Input:
[[135 134 133 141 111 116 125]
 [118 112 133 116 133 124 107]
 [123 121 141 119 115 109 105]]
Output: 116

Input: [127 138 117 151 133 131 136]
Output: 151

Input: [119 140 146 107 152]
Output: 146

Input: [102 105 130 122 108 109 139]
Output: 122

Input: [137 144 143 150 133]
Output: 143

Input: [128 139 133 149 139]
Output: 133

Input:
[[120 142 140 134 124 116 120]
 [118 145 142 136 122 112 119]
 [150 123 124 124 145 149 149]]
Output: 136
---
[[148 100 148 136 122 129]
 [129 114 122 135 115 105]
 [125 119 150 149 121 132]] => 148

[[112 141 144 112 122 129]
 [114 148 147  99 125 139]] => 144

[[109 146 108 146 115 121 121]
 [151 100 141 132 154 152 152]
 [118 126 113 138 125 128 128]] => 108

[115 128 133 118 102 147 105] => 133

[[129 128 128 128 128 127]
 [144 117 127 152 135 129]] => 128

[134 115 132  99 124 143 137] => 132
---
[[150 129 134 148 141]
 [107 104 142 151 142]]
150

[[123 127 137 110]
 [129 135 144 104]
 [140 145 150 102]]
129

[[105 150 138 153 111]
 [115 133 139 118 119]
 [135 108 106 127 137]]
115

[[108 128 129 127 134 128]
 [150 128 128 125 132 128]
 [142 127 129 128 144 129]]
150

[[118 108 121 121 120 110 109]
 [138 102 131 135 127 139 145]]
118

[[137 110 138 108 138 112 138]
 [142 112 136 116 134 124 132]
 [131 127 114 132 125 120 154]]
142

[[143 127 104 124 131 123 136]
 [122 127 136 122 111 119 135]
 [110 139 146 133 129 108 141]]
122

[[142 102 150 102]
 [124 108 153 109]]
142

[[107 149 148 146 108 114]
 [108 142 142 125 132 142]]
107

[[126 136 128 127 116 122 128]
 [127 129 130 132 106 124 128]
 [126 126 128 130 130 126 132]]
127
---
[101 119 148 143] ==> 143
[114 101 120 142] ==> 142
[129  99 135 137] ==> 137
[102 105  99 156] ==> 156
[111 158 146 123] ==> 123
[155 147 136 118] ==> 118
---
[[123 130 113 117 138 143]
 [131 129 123 117 147 141]
 [122 127 105 119 130 125]] → 130

[[108 118 138 109 133]
 [105 139 107 133 128]
 [108 128 118 119 105]] → 119

[[137 149 121 126 127]
 [136 145 132 128 127]
 [119 107 128 127 117]] → 127

[[154 112 132 112]
 [138 130 122 130]
 [135 127 128 127]] → 128

[[133 132 136 106 140 117 119]
 [125 129 123 112 139 110 139]
 [120 141 145 119 133 121 111]] → 121

[[121 130 131 117 142 107 155]
 [121 134 131 117 137 102 155]
 [133 122 135 127 111 149  98]] → 149

[[151 124 121 153]
 [106 130 141 103]
 [146 133 119 133]] → 119

[[139 106 126 134]
 [111 105 102 106]
 [105 152 145 135]] → 145

[[120 149 134 131 113 121 109]
 [111 149 105 125 144 106 109]
 [132 115 130 102 129 144 108]] → 144
---
[130 125 113 134 103] Out: 130, 103

[[138 131 130 157]
 [128 150 129 142]] Out: 138, 142

[110 153 127 146 122] Out: 110, 122

[114 138 108 101] Out: 114, 101

[102 144 128 125] Out: 102, 125

[106 122 138 136 143] Out: 106, 143

[[101 132 104 135 118]
 [132 123 111 143 111]
 [128 124 105 140 106]] Out: 101, 106

[136 100 106 132] Out: 136, 132

[156 120 118 125] Out: 156, 125
---
Input:
[[123 125 114 123 110 112]
 [119 116 111 122 109 117]
 [115 119 105 116 102 101]]
Output: 109

Input:
[[129 148 142 133 117 107 121]
 [112 146 111 103 112 140 114]]
Output: 140

Input:
[[155 121 115 135 143]
 [121 153 125 123 136]]
Output: 123

Input:
[[133 121 131 127]
 [130 123 106 114]]
Output: 106

Input:
[[122 104 136 131]
 [107 107 128 103]]
Output: 128

Input:
[[142 112 144 116 132 127 120]
 [118 154 130 144 111 123 143]
 [126 129 101 128 118 148 123]]
Output: 123

Input:
[[118 121 126 135 120 148]
 [130 140 149 131 110 115]
 [125 119 127 137 125 132]]
Output: 110
